Below are the code and all the weights of a small trained network. Each question names an input and a target symbol and asks about switching units off, where a switched-off unit gives its printed mean instead of its output.

import numpy as np


def w(rows, s, z=0):
    codes = np.array(rows[::2]) - 128.0
    scale = np.full(codes.shape[1], s)
    scale[-1] = z or s
    return codes * scale


def norm(h):
    return h / np.sqrt((h * h).mean(-1, keepdims=True) + 1e-5)


def f(y):
    return np.maximum(y, 0)


def softmax(a):
    e = np.exp(a - a.max(-1, keepdims=True))
    return e / e.sum(-1, keepdims=True)


def log_softmax(a):
    a = a - a.max(-1, keepdims=True)
    return a - np.log(np.exp(a).sum(-1, keepdims=True))


def net(x, mask):
    ids = ['βγεζηθλπστφω'.index(c) for c in x.split()]
    T = len(ids)
    res = E[ids] + P[:T]
    r = norm(res)
    for j in range(2):
        rows = slice(4 * j, 4 * j + 4)
        q, k, v = (r @ M[0][rows].T for M in (Q, K, V))
        z = softmax(np.where(np.tri(T) > 0, q @ k.T / 4**0.5, -1e9)) @ v
        o = O[0][rows]
        res = res + np.where(mask[j], z, o[:, -1]) @ o[:, :-1]
    y = f(norm(res) @ A[0][:, :-1].T + A[0][:, -1])
    res = res + np.where(mask[2:18], y, B[0][:, -1]) @ B[0][:, :-1]
    return log_softmax(norm(res)[-1] @ U[:, :-1].T + U[:, -1])


Q, K, V, O, A, B = {}, {}, {}, {}, {}, {}
E = w([
[165,139,84],'β',
[80,158,152],'γ',
[81,162,150],'ε',
[168,143,80],'ζ',
[199,160,66],'η',
[94,146,151],'θ',
[252,169,43],'λ',
[98,184,91],'π',
[141,146,171],'σ',
[98,100,80],'τ',
[96,2,157],'φ',
[47,134,116],'ω',
],0.015)
P = w([
[153,116,254],'0',
[116,161,234],'1',
[137,166,223],'2',
[154,170,198],'3',
[165,178,175],'4',
[169,158,165],'5',
[188,167,139],'6',
[192,156,121],'7',
[188,158,121],'8',
[198,148,101],'9',
[196,154,83],'10',
[195,143,75],'11',
[187,142,95],'12',
[168,153,140],'13',
],0.0041)
Q[0] = w([
[78,2,119],'head 0',
[84,99,86],'head 0',
[114,126,132],'head 0',
[114,81,127],'head 0',
[149,210,130],'head 1',
[117,90,125],'head 1',
[107,158,101],'head 1',
[92,8,119],'head 1',
],0.02)
K[0] = w([
[36,28,79],'head 0',
[64,97,58],'head 0',
[114,142,123],'head 0',
[99,89,115],'head 0',
[96,96,54],'head 1',
[141,147,164],'head 1',
[94,138,97],'head 1',
[179,183,253],'head 1',
],0.015)
V[0] = w([
[103,151,97],'head 0',
[111,27,97],'head 0',
[203,124,210],'head 0',
[142,99,136],'head 0',
[119,204,153],'head 1',
[155,2,153],'head 1',
[106,104,117],'head 1',
[79,76,70],'head 1',
],0.018)
O[0] = w([
[105,105,103,105],'head 0',
[153,66,240,7],'head 0',
[172,242,145,243],'head 0',
[145,138,175,120],'head 0',
[130,175,67,156],'head 1',
[129,118,251,51],'head 1',
[178,100,122,126],'head 1',
[220,36,109,138],'head 1',
],0.015,0.012)
A[0] = w([
[144,174,141,40],'neuron 0',
[115,82,54,88],'neuron 1',
[163,135,42,251],'neuron 2',
[145,154,94,151],'neuron 3',
[18,139,141,191],'neuron 4',
[131,111,127,53],'neuron 5',
[60,167,122,106],'neuron 6',
[63,32,104,101],'neuron 7',
[155,159,155,109],'neuron 8',
[122,227,247,127],'neuron 9',
[30,140,144,106],'neuron 10',
[153,119,232,236],'neuron 11',
[216,61,125,240],'neuron 12',
[116,169,67,212],'neuron 13',
[198,112,101,38],'neuron 14',
[176,123,88,219],'neuron 15',
],0.014,0.0022)
B[0] = w([
[180,126,147,160],'neuron 0',
[76,82,131,161],'neuron 1',
[97,80,176,251],'neuron 2',
[141,104,151,197],'neuron 3',
[192,52,159,162],'neuron 4',
[134,121,137,129],'neuron 5',
[198,111,124,177],'neuron 6',
[251,103,179,148],'neuron 7',
[126,101,111,152],'neuron 8',
[8,114,78,173],'neuron 9',
[227,105,134,151],'neuron 10',
[57,193,193,154],'neuron 11',
[235,131,153,171],'neuron 12',
[165,89,170,242],'neuron 13',
[153,76,114,159],'neuron 14',
[126,101,154,195],'neuron 15',
],0.026,0.011)
U = w([
[92,134,120,121],'β',
[112,133,116,67],'γ',
[115,124,99,74],'ε',
[128,138,158,117],'ζ',
[146,141,125,53],'η',
[134,139,122,91],'θ',
[137,161,184,94],'λ',
[111,90,4,123],'π',
[140,245,82,230],'σ',
[122,127,141,82],'τ',
[68,138,175,253],'φ',
[129,81,103,115],'ω',
],0.012,0.006)

Each question gives the input, a string of symbols that net reads in full, and the target symbol t.
The units are the heads (4 rows each of Q, K, V and O) and the neurons (one row each of A and B). Each row of codes is followed by its name. A weight is (code - 128) times the scale printed after its matrix; where a second scale follows, it is the last column's (O, A, B and U).
mask holds one flag per unit, heads first, then neurons. A switched-off unit (its flag False) gives its mean, the last column of its rows in O or B, instead of its output. The means were averaged over made-up inputs and are rounded, as every weight is.
A unit's drop is (log p(t) with every unit on - log p(t) with that unit switched off) / (log p(t) with every unit on - log p(t) with every unit switched off).
The circuit of an input: a set's keep is (log p(t) with only the set's units on - log p(t) with every unit switched off) / (log p(t) with every unit on - log p(t) with every unit switched off). Starting from the 12 units with the biggest drops (on a tie, the unit counted first), units are removed one at a time, each time the one whose removal leaves the highest keep (on an exact tie, the one counted first), for as long as the keep stays at least 0.8.
circuit, biggest first: the units of the circuit, biggest drop first
unit that matters most: the unit with the biggest drop
top k neurons: the k neurons with the biggest drops, biggest first
which heads matter: for each layer, one digit per head in row order, 1 if its drop is at least 0.15 and else 0, layers parted by /
drop of u: that unit's drop, to one decimal
input σ σ σ σ ζ σ σ, target σ: which heads matter -> 10
input ζ β σ φ π σ σ θ, target σ: circuit, biggest first -> [head 0; neuron 4]
input η σ σ π π ε η η π γ λ, target π: which heads matter -> 01
input γ π λ σ β, target σ: unit that matters most -> head 1
input η σ γ, target σ: circuit, biggest first -> [head 1; neuron 2]
input σ λ σ β β β θ π η θ σ λ, target σ: circuit, biggest first -> [head 0; head 1]
input θ γ σ σ φ β, target φ: which heads matter -> 01
input π π γ σ ε σ η σ ε β, target σ: circuit, biggest first -> [head 0; head 1]
input ε π β π ε β ζ σ ε ε θ σ ε, target σ: which heads matter -> 11
input ζ σ β λ π, target π: circuit, biggest first -> [head 1; neuron 2]
input φ φ ζ, target φ: circuit, biggest first -> [head 1; neuron 9]
input σ σ φ β λ φ π ε, target φ: top 2 neurons -> [neuron 9; neuron 12]
input θ ε π ε, target π: circuit, biggest first -> [head 1; head 0]
input σ ε π θ β σ π π ε, target π: circuit, biggest first -> [head 1]
input π θ λ, target π: top 4 neurons -> [neuron 12; neuron 7; neuron 4; neuron 10]
input ε σ γ σ λ, target σ: circuit, biggest first -> [head 1; head 0]
input π σ φ σ, target φ: top 2 neurons -> [neuron 9; neuron 11]
input ε π σ σ π ε γ η σ π γ β, target π: top 2 neurons -> [neuron 12; neuron 2]
input λ θ π θ, target π: top 2 neurons -> [neuron 12; neuron 7]
input η σ π β ζ φ, target φ: circuit, biggest first -> [head 1]
input θ η π π γ, target π: drop of head 0 -> 0.1
input φ ζ β σ π σ ε ζ π, target π: drop of neuron 12 -> 0.3
